Below is a small trained network, with its code and all its weights. Each question gives an input and a class and asks what happens when units are switched off, that is, made to give their printed mean instead of their output.

import numpy as np


def w(rows, s, z=0):
    codes = np.array(rows[::2]) - 128.0
    scale = np.full(codes.shape[1], s)
    scale[-1] = z or s
    return codes * scale


def norm(h):
    return h / np.sqrt((h * h).mean(-1, keepdims=True) + 1e-5)


def f(y):
    return np.maximum(y, 0)


def log_softmax(a):
    a = a - a.max(-1, keepdims=True)
    return a - np.log(np.exp(a).sum(-1, keepdims=True))


def net(x, mask):
    res = np.array(x, float).reshape(1, 6) / 4 @ E
    u = 0
    for l in range(3):
        y = f(norm(res) @ A[l][:, :-1].T + A[l][:, -1])
        res = res + np.where(mask[u : u + 8], y, B[l][:, -1]) @ B[l][:, :-1]
        u += 8
    return log_softmax(norm(res)[-1] @ U[:, :-1].T + U[:, -1])


A, B = {}, {}
E = w([
[82,116,57,165,86,222,98,189,112,148,150,134],'x0',
[80,32,176,157,107,150,147,36,180,172,137,150],'x1',
[131,166,170,211,141,121,135,117,115,123,254,159],'x2',
[153,93,138,190,152,130,134,125,39,141,115,56],'x3',
[72,74,163,153,138,107,100,136,85,23,94,193],'x4',
[88,142,100,74,99,164,235,103,49,141,124,170],'x5',
],0.0066)
A[0] = w([
[119,189,166,178,202,137,69,116,117,121,251,167,82],'L0N1',
[146,212,77,107,178,68,120,230,95,84,150,146,40],'L0N2',
[131,181,122,89,83,148,113,100,208,78,147,165,3],'L0N3',
[112,74,167,156,137,156,145,175,137,2,108,161,40],'L0N4',
[146,125,169,189,155,122,48,164,204,105,164,84,59],'L0N5',
[65,136,121,174,66,167,103,247,148,161,145,140,47],'L0N6',
[199,122,24,160,127,81,187,145,206,207,165,108,81],'L0N7',
[158,138,114,77,90,143,125,131,161,184,203,92,61],'L0N8',
],0.0073)
B[0] = w([
[118,146,199,143,136,194,168,240,176,179,15,125,255],'L0N1',
[190,72,68,152,56,39,126,163,153,184,175,115,215],'L0N2',
[27,148,57,63,164,118,168,192,253,6,233,81,146],'L0N3',
[32,195,121,216,150,37,37,101,54,124,118,204,187],'L0N4',
[166,160,77,81,68,194,164,31,97,35,108,166,215],'L0N5',
[176,59,58,77,211,112,101,75,57,190,193,201,202],'L0N6',
[54,126,180,154,157,99,31,122,56,91,146,188,209],'L0N7',
[48,130,169,151,101,78,72,87,37,93,106,120,178],'L0N8',
],0.0074,0.005)
A[1] = w([
[154,118,108,204,201,149,166,116,85,96,121,32,30],'L1N1',
[172,184,169,152,179,62,194,103,177,68,103,117,48],'L1N2',
[162,171,124,176,166,124,154,132,113,139,217,191,214],'L1N3',
[74,112,112,132,172,89,163,174,167,71,151,166,127],'L1N4',
[107,90,52,57,175,103,73,153,137,136,1,110,43],'L1N5',
[90,142,89,120,83,152,223,105,87,88,131,160,132],'L1N6',
[140,148,156,106,213,32,160,110,160,125,111,111,2],'L1N7',
[132,215,139,79,121,172,81,74,144,215,175,32,86],'L1N8',
],0.0075,0.004)
B[1] = w([
[67,104,102,68,151,122,139,164,175,29,148,29,165],'L1N1',
[149,82,85,40,125,203,104,110,36,218,177,169,185],'L1N2',
[135,119,171,87,129,161,167,149,167,132,22,106,254],'L1N3',
[74,143,168,110,128,120,94,131,117,120,148,39,190],'L1N4',
[133,183,228,170,154,201,121,187,182,190,103,129,221],'L1N5',
[195,225,95,162,119,83,227,109,144,109,173,119,211],'L1N6',
[132,43,105,73,204,167,76,76,50,211,205,176,169],'L1N7',
[21,218,132,223,138,77,72,126,89,2,70,250,166],'L1N8',
],0.008,0.0059)
A[2] = w([
[74,38,166,200,58,119,140,33,210,168,162,123,86],'L2N1',
[104,104,62,95,255,153,155,140,203,107,197,25,1],'L2N2',
[188,136,134,137,180,164,30,93,173,120,108,79,99],'L2N3',
[110,118,9,195,216,229,118,145,120,144,157,136,11],'L2N4',
[96,72,104,178,175,159,120,129,74,95,112,4,66],'L2N5',
[175,85,115,134,132,186,3,108,210,54,127,132,69],'L2N6',
[109,166,99,98,120,90,69,222,50,124,154,114,148],'L2N7',
[48,116,64,101,128,187,113,196,185,127,171,167,110],'L2N8',
],0.0076,0.0046)
B[2] = w([
[214,124,64,154,86,67,56,205,162,171,122,72,203],'L2N1',
[125,174,118,165,156,98,69,145,185,74,140,218,142],'L2N2',
[128,109,111,163,107,169,201,171,99,101,156,178,194],'L2N3',
[164,78,170,67,173,100,110,93,93,194,169,197,177],'L2N4',
[79,159,135,34,150,104,106,124,179,96,182,113,184],'L2N5',
[144,185,121,116,90,117,249,119,69,106,144,119,197],'L2N6',
[118,78,130,170,103,108,114,68,177,135,111,111,253],'L2N7',
[122,95,159,94,183,121,118,79,112,117,149,61,206],'L2N8',
],0.011,0.0059)
U = w([
[28,151,161,206,106,46,26,61,44,110,68,202,132],'0',
[194,16,125,33,188,154,101,53,36,241,182,195,115],'1',
[192,199,75,120,46,175,231,96,73,75,132,154,187],'2',
[224,81,37,150,39,53,65,194,182,210,124,46,140],'3',
[109,129,233,134,174,246,143,215,181,216,43,107,133],'4',
[62,117,119,30,172,105,118,97,198,59,195,49,144],'5',
[136,103,85,155,161,141,89,63,146,111,105,167,122],'6',
[124,80,16,184,184,231,113,81,174,114,114,115,6],'7',
],0.013,0.011)

Each question gives the input, the list of numbers given to net, and the class t.
The units are the neurons (one row each of A and B). Each row of codes is followed by its name. A weight is (code - 128) times the scale printed after its matrix; where a second scale follows, it is the last column's (A, B and U).
mask holds one flag per neuron, layer by layer. A switched-off neuron (its flag False) gives its mean, the last column of its row in B, instead of its output. The means were averaged over made-up inputs and are rounded, as every weight is.
A unit's drop is (log p(t) with every unit on - log p(t) with that unit switched off) / (log p(t) with every unit on - log p(t) with every unit switched off).
The circuit of an input: a set's keep is (log p(t) with only the set's units on - log p(t) with every unit switched off) / (log p(t) with every unit on - log p(t) with every unit switched off). Starting from the 12 units with the biggest drops (on a tie, the unit counted first), units are removed one at a time, each time the one whose removal leaves the highest keep (on an exact tie, the one counted first), for as long as the keep stays at least 0.8.
circuit, biggest first: the units of the circuit, biggest drop first
top k neurons: the k neurons with the biggest drops, biggest first
top k neurons in layer l: the k neurons of layer l with the biggest drops, biggest first
input [-6,-5,-5,-7,5,-7], class 2: circuit, biggest first : [L2N6; L2N3]
input [-3,7,-3,-4,-3,5], class 3: top neuron : [L2N1]
input [4,1,4,5,-2,2], class 5: top 3 neurons : [L1N1; L2N5; L1N5]
input [0,-5,-1,8,4,-7], class 5: top 2 neurons : [L2N5; L1N1]
input [-8,-8,-2,8,-3,7], class 1: top 2 neurons in layer 0 : [L0N5; L0N2]
input [-1,3,-8,-8,0,5], class 4: top 3 neurons : [L1N5; L0N5; L2N5]
input [5,6,7,4,-1,-7], class 2: circuit, biggest first : [L0N5; L2N6]
input [7,-4,-7,2,0,6], class 1: top 2 neurons : [L2N4; L0N1]
input [6,-7,-1,6,2,3], class 3: top 3 neurons in layer 1 : [L1N7; L1N2; L1N3]
input [4,-6,6,7,-5,-7], class 2: top 3 neurons : [L0N5; L2N3; L2N6]
input [2,3,7,-4,1,-7], class 2: top 2 neurons : [L0N5; L2N6]
input [0,0,-7,1,4,4], class 4: top 2 neurons : [L1N5; L0N5]
input [2,1,-2,5,-4,1], class 5: top 3 neurons : [L2N5; L1N1; L0N4]
input [-1,5,-3,0,1,-6], class 2: circuit, biggest first : [L2N6]
input [-7,-8,1,0,5,-7], class 3: top 4 neurons in layer 0 : [L0N2; L0N6; L0N4; L0N1]
input [-6,-7,2,0,-7,-5], class 0: top 3 neurons : [L1N8; L2N1; L0N7]
input [-5,6,2,-4,-6,-8], class 2: circuit, biggest first : [L0N5; L2N6]
input [7,5,3,-5,-5,-6], class 1: top 2 neurons in layer 2 : [L2N4; L2N8]
input [3,6,8,-8,-3,-6], class 4: top 2 neurons in layer 2 : [L2N5; L2N7]
input [2,1,-3,6,-2,3], class 5: top neuron in layer 1 : [L1N1]
